Below are the code and all the weights of a small trained network. Each question names an input and a class and asks about switching units off, where a switched-off unit gives its printed mean instead of its output.

import numpy as np


def w(rows, s, z=0):
    codes = np.array(rows[::2]) - 128.0
    scale = np.full(codes.shape[1], s)
    scale[-1] = z or s
    return codes * scale


def norm(h):
    return h / np.sqrt((h * h).mean(-1, keepdims=True) + 1e-5)


def f(y):
    return np.maximum(y, 0)


def log_softmax(a):
    a = a - a.max(-1, keepdims=True)
    return a - np.log(np.exp(a).sum(-1, keepdims=True))


def net(x, mask):
    res = np.array(x, float).reshape(1, 2) / 4 @ E
    u = 0
    for l in range(3):
        y = f(norm(res) @ A[l][:, :-1].T + A[l][:, -1])
        res = res + np.where(mask[u : u + 5], y, B[l][:, -1]) @ B[l][:, :-1]
        u += 5
    return log_softmax(norm(res)[-1] @ U[:, :-1].T + U[:, -1])


A, B = {}, {}
E = w([
[144,80,140,73,140,188,102,105,11,59],'x0',
[170,175,177,88,147,57,31,141,132,163],'x1',
],0.011)
A[0] = w([
[140,114,160,50,85,45,117,222,140,109,4],'0.n1',
[102,167,128,125,197,100,234,254,224,163,77],'0.n2',
[117,9,43,96,102,226,184,133,158,140,139],'0.n3',
[170,217,154,97,82,100,39,78,163,115,115],'0.n4',
[111,67,83,165,98,123,110,154,63,99,124],'0.n5',
],0.0054,0.0029)
B[0] = w([
[158,254,95,165,194,136,189,57,133,189,163],'0.n1',
[131,67,222,144,118,172,84,123,28,103,254],'0.n2',
[152,157,11,61,143,55,59,143,128,101,244],'0.n3',
[46,143,78,86,114,84,188,46,39,101,219],'0.n4',
[178,106,130,85,59,189,147,167,92,199,174],'0.n5',
],0.0065,0.0064)
A[1] = w([
[128,153,165,195,72,135,149,162,221,150,6],'1.n1',
[95,145,122,155,136,111,190,101,113,128,215],'1.n2',
[117,113,95,147,98,164,252,143,185,118,123],'1.n3',
[97,135,146,166,127,85,155,144,191,179,46],'1.n4',
[98,143,161,141,121,161,197,66,81,132,53],'1.n5',
],0.012,0.0022)
B[1] = w([
[215,52,209,104,114,165,82,163,69,148,243],'1.n1',
[128,77,84,163,70,110,126,145,101,116,220],'1.n2',
[127,195,36,95,98,93,171,82,80,128,254],'1.n3',
[110,95,218,53,146,254,106,64,119,46,247],'1.n4',
[145,61,174,184,124,122,60,214,172,122,189],'1.n5',
],0.0081,0.0064)
A[2] = w([
[159,99,129,68,137,157,107,176,121,136,77],'2.n1',
[150,115,100,139,74,124,116,182,126,142,211],'2.n2',
[139,116,168,134,162,43,87,103,147,125,100],'2.n3',
[120,255,149,123,141,86,100,83,123,168,3],'2.n4',
[126,137,177,131,101,155,157,88,169,102,38],'2.n5',
],0.012,0.0019)
B[2] = w([
[121,110,254,204,111,117,125,106,195,180,255],'2.n1',
[86,222,140,145,183,9,133,167,215,154,211],'2.n2',
[129,144,26,147,71,120,189,185,217,114,227],'2.n3',
[79,142,15,96,116,125,254,52,92,64,233],'2.n4',
[137,76,135,102,126,166,127,188,45,123,164],'2.n5',
],0.0078,0.0067)
U = w([
[99,164,6,65,82,87,192,75,71,86,245],'0',
[157,25,247,99,86,196,79,110,48,111,177],'1',
[92,170,151,219,105,23,89,239,253,152,228],'2',
[110,186,111,152,193,177,116,158,133,175,6],'3',
[115,169,111,149,177,182,120,155,159,163,4],'4',
[145,141,101,153,237,173,127,131,161,160,3],'5',
],0.012,0.0038)

Each question gives the input, the list of numbers given to net, and the class t.
The units are the neurons (one row each of A and B). Each row of codes is followed by its name. A weight is (code - 128) times the scale printed after its matrix; where a second scale follows, it is the last column's (A, B and U).
mask holds one flag per neuron, layer by layer. A switched-off neuron (its flag False) gives its mean, the last column of its row in B, instead of its output. The means were averaged over made-up inputs and are rounded, as every weight is.
A unit's drop is (log p(t) with every unit on - log p(t) with that unit switched off) / (log p(t) with every unit on - log p(t) with every unit switched off).
The circuit of an input: a set's keep is (log p(t) with only the set's units on - log p(t) with every unit switched off) / (log p(t) with every unit on - log p(t) with every unit switched off). Starting from the 12 units with the biggest drops (on a tie, the unit counted first), units are removed one at a time, each time the one whose removal leaves the highest keep (on an exact tie, the one counted first), for as long as the keep stays at least 0.8.
circuit, biggest first: the units of the circuit, biggest drop first
k most important neurons: the k neurons with the biggest drops, biggest first
k most important neurons of layer l: the k neurons of layer l with the biggest drops, biggest first
drop of u: that unit's drop, to one decimal
input [-7,8], class 0: circuit, biggest first	[2.n4]
input [-4,-3], class 1: circuit, biggest first	[0.n4; 1.n1]
input [5,5], class 0: 2 most important neurons of layer 1	[1.n1; 1.n4]
input [3,4], class 0: 3 most important neurons	[1.n1; 1.n4; 0.n2]
input [-1,-3], class 2: 2 most important neurons	[1.n4; 1.n3]
input [2,2], class 2: 3 most important neurons	[0.n3; 1.n5; 1.n4]
input [3,-2], class 2: 2 most important neurons of layer 1	[1.n4; 1.n3]
input [0,-2], class 2: 2 most important neurons	[0.n3; 1.n3]
input [-5,-4], class 1: 3 most important neurons	[0.n4; 1.n1; 1.n4]
input [-4,4], class 0: 2 most important neurons	[0.n4; 1.n1]
input [-8,7], class 1: 3 most important neurons	[1.n4; 0.n3; 1.n1]
input [-3,-1], class 2: 2 most important neurons	[0.n2; 1.n4]
input [1,2], class 2: 2 most important neurons	[1.n5; 0.n3]
input [-5,3], class 1: circuit, biggest first	[1.n4]
input [-3,0], class 2: 2 most important neurons	[0.n2; 1.n4]
input [-7,5], class 1: 2 most important neurons	[1.n4; 0.n3]
input [-1,0], class 2: 2 most important neurons of layer 1	[1.n4; 1.n5]
input [-2,-2], class 2: 2 most important neurons	[1.n4; 1.n3]
input [-7,6], class 1: drop of 0.n3	1.0
input [-8,3], class 1: circuit, biggest first	[1.n4]
input [-5,5], class 0: drop of 0.n4	1.7
input [-5,6], class 0: drop of 0.n4	1.0
input [3,8], class 0: drop of 0.n2	0.0
